Below are the code and all the weights of a small trained network. Each question names an input and a class and asks about switching units off, where a switched-off unit gives its printed mean instead of its output.

import numpy as np


def w(rows, s, z=0):
    codes = np.array(rows[::2]) - 128.0
    scale = np.full(codes.shape[1], s)
    scale[-1] = z or s
    return codes * scale


def norm(h):
    return h / np.sqrt((h * h).mean(-1, keepdims=True) + 1e-5)


def f(y):
    return np.maximum(y, 0)


def log_softmax(a):
    a = a - a.max(-1, keepdims=True)
    return a - np.log(np.exp(a).sum(-1, keepdims=True))


def net(x, mask):
    res = np.array(x, float).reshape(1, 8) / 4 @ E
    u = 0
    for l in range(2):
        y = f(norm(res) @ A[l][:, :-1].T + A[l][:, -1])
        res = res + np.where(mask[u : u + 5], y, B[l][:, -1]) @ B[l][:, :-1]
        u += 5
    return log_softmax(norm(res)[-1] @ U[:, :-1].T + U[:, -1])


A, B = {}, {}
E = w([
[114,2,81,142,55,66,182,112,60,105,222],'x0',
[128,115,121,125,132,129,131,132,134,132,119],'x1',
[142,129,127,133,122,128,117,127,115,130,126],'x2',
[132,134,127,131,127,125,119,126,129,126,128],'x3',
[128,132,128,132,127,128,122,129,129,130,137],'x4',
[32,125,77,146,106,189,48,127,145,151,91],'x5',
[136,135,117,132,130,126,130,124,131,133,126],'x6',
[56,63,117,98,99,109,110,25,58,234,133],'x7',
],0.0029)
A[0] = w([
[128,97,62,201,47,160,110,196,180,54,164,7],'L0N0',
[216,205,244,66,226,105,195,89,123,158,98,3],'L0N1',
[111,152,181,72,163,125,128,4,85,235,64,28],'L0N2',
[141,146,175,118,145,82,161,34,102,213,137,12],'L0N3',
[227,152,189,142,157,70,203,134,106,74,168,155],'L0N4',
],0.004,0.0026)
B[0] = w([
[86,125,97,67,186,117,94,151,49,22,108,180],'L0N0',
[81,102,69,153,254,145,68,141,7,13,77,222],'L0N1',
[124,71,30,39,148,52,39,254,217,94,250,214],'L0N2',
[98,81,87,52,200,94,153,106,10,75,97,175],'L0N3',
[152,132,190,156,102,105,95,157,252,179,175,254],'L0N4',
],0.004,0.005)
A[1] = w([
[112,110,68,73,106,81,77,117,159,253,189,117],'L1N0',
[107,213,153,120,36,217,141,119,124,93,67,62],'L1N1',
[145,229,163,219,192,212,101,175,151,56,34,66],'L1N2',
[168,125,158,32,164,76,214,72,70,169,126,2],'L1N3',
[134,200,69,57,62,187,125,173,181,108,101,79],'L1N4',
],0.0044,0.0021)
B[1] = w([
[173,213,197,188,102,195,187,114,151,130,64,223],'L1N0',
[48,47,59,190,12,210,201,110,94,71,157,145],'L1N1',
[144,67,144,146,113,98,188,16,49,222,119,254],'L1N2',
[190,172,167,202,254,111,104,64,106,151,40,150],'L1N3',
[45,205,67,59,82,175,78,195,156,104,136,168],'L1N4',
],0.0052,0.0055)
U = w([
[241,46,231,241,254,29,246,12,35,233,60,113],'0',
[23,26,8,27,247,62,42,239,39,10,148,255],'1',
[22,91,66,210,16,238,221,25,32,232,30,162],'2',
[36,237,101,20,130,231,19,231,238,241,30,15],'3',
[240,39,225,207,53,19,186,248,244,25,250,26],'4',
],0.0059,0.0041)

Each question gives the input, the list of numbers given to net, and the class t.
The units are the neurons (one row each of A and B). Each row of codes is followed by its name. A weight is (code - 128) times the scale printed after its matrix; where a second scale follows, it is the last column's (A, B and U).
mask holds one flag per neuron, layer by layer. A switched-off neuron (its flag False) gives its mean, the last column of its row in B, instead of its output. The means were averaged over made-up inputs and are rounded, as every weight is.
A unit's drop is (log p(t) with every unit on - log p(t) with that unit switched off) / (log p(t) with every unit on - log p(t) with every unit switched off).
The circuit of an input: a set's keep is (log p(t) with only the set's units on - log p(t) with every unit switched off) / (log p(t) with every unit on - log p(t) with every unit switched off). Starting from all 10 units, units are removed one at a time, each time the one whose removal leaves the highest keep (on an exact tie, the one counted first), for as long as the keep stays at least 0.8.
units of the circuit, in order: the units of the circuit, biggest drop first
most important unit: the unit with the biggest drop
top k neurons: the k neurons with the biggest drops, biggest first
k most important neurons of layer l: the k neurons of layer l with the biggest drops, biggest first
drop of u: that unit's drop, to one decimal
input [-2,-2,-2,6,-3,-2,-2,-4], class 0: units of the circuit, in order : L1N2
input [-3,-8,0,-2,-6,4,8,-8], class 2: top 2 neurons : L1N2, L0N2
input [-8,8,3,8,-2,6,6,-6], class 2: units of the circuit, in order : L1N2, L1N1
input [-2,-5,2,-2,2,2,-5,-1], class 2: top 2 neurons : L0N2, L0N1
input [-2,-8,-3,-2,2,1,0,-8], class 2: top 4 neurons : L0N2, L1N2, L1N4, L1N1
input [-2,1,3,-8,2,1,2,5], class 3: top 3 neurons : L0N1, L1N0, L0N2
input [5,7,2,7,-4,-1,8,0], class 4: top 4 neurons : L1N2, L0N3, L0N1, L1N3
input [-4,8,-1,-8,-2,-8,-8,-7], class 0: top 3 neurons : L1N2, L0N1, L0N2
input [8,3,4,2,-3,-2,-5,-1], class 4: 3 most important neurons of layer 0 : L0N1, L0N3, L0N4
input [6,4,-4,-7,6,-1,-5,8], class 0: 2 most important neurons of layer 0 : L0N1, L0N3
input [-2,-5,-8,-2,8,-7,-1,-6], class 0: units of the circuit, in order : L1N2, L0N2
input [2,-6,0,-2,-2,-3,-2,-2], class 4: top 2 neurons : L1N2, L0N4
input [-5,8,-2,7,-4,2,4,7], class 3: top 2 neurons : L1N0, L0N2
input [-7,1,7,2,5,-1,-8,2], class 1: top neuron : L0N2
input [-2,-4,6,1,-3,7,-3,-8], class 2: top 2 neurons : L1N2, L0N2
input [-7,4,8,-1,1,-7,-6,3], class 1: top 2 neurons : L0N1, L0N2
input [-8,-2,-7,-6,8,-2,1,-6], class 0: top 2 neurons : L1N2, L0N1
input [-2,-3,-4,0,-5,4,-1,-4], class 2: top 2 neurons : L0N2, L1N2
input [-5,-7,4,0,1,8,7,-1], class 2: 2 most important neurons of layer 1 : L1N2, L1N1
input [0,1,-8,-6,8,-4,6,3], class 1: most important unit : L0N3
input [0,-8,-4,4,-7,3,0,2], class 3: 2 most important neurons of layer 1 : L1N2, L1N0
input [3,-6,-4,6,7,-3,-6,0], class 4: top 2 neurons : L1N2, L0N4
input [-4,0,-7,5,3,6,8,-4], class 2: drop of L0N2 : 0.2
input [-1,-5,7,-4,-3,-5,6,3], class 1: drop of L0N2 : 0.0
input [-8,-5,3,8,0,4,2,-4], class 2: drop of L1N2 : 0.3
input [-7,8,4,-8,-3,-2,6,5], class 1: drop of L0N1 : 0.1
input [-4,5,6,-7,6,-3,5,8], class 1: units of the circuit, in order : L0N2
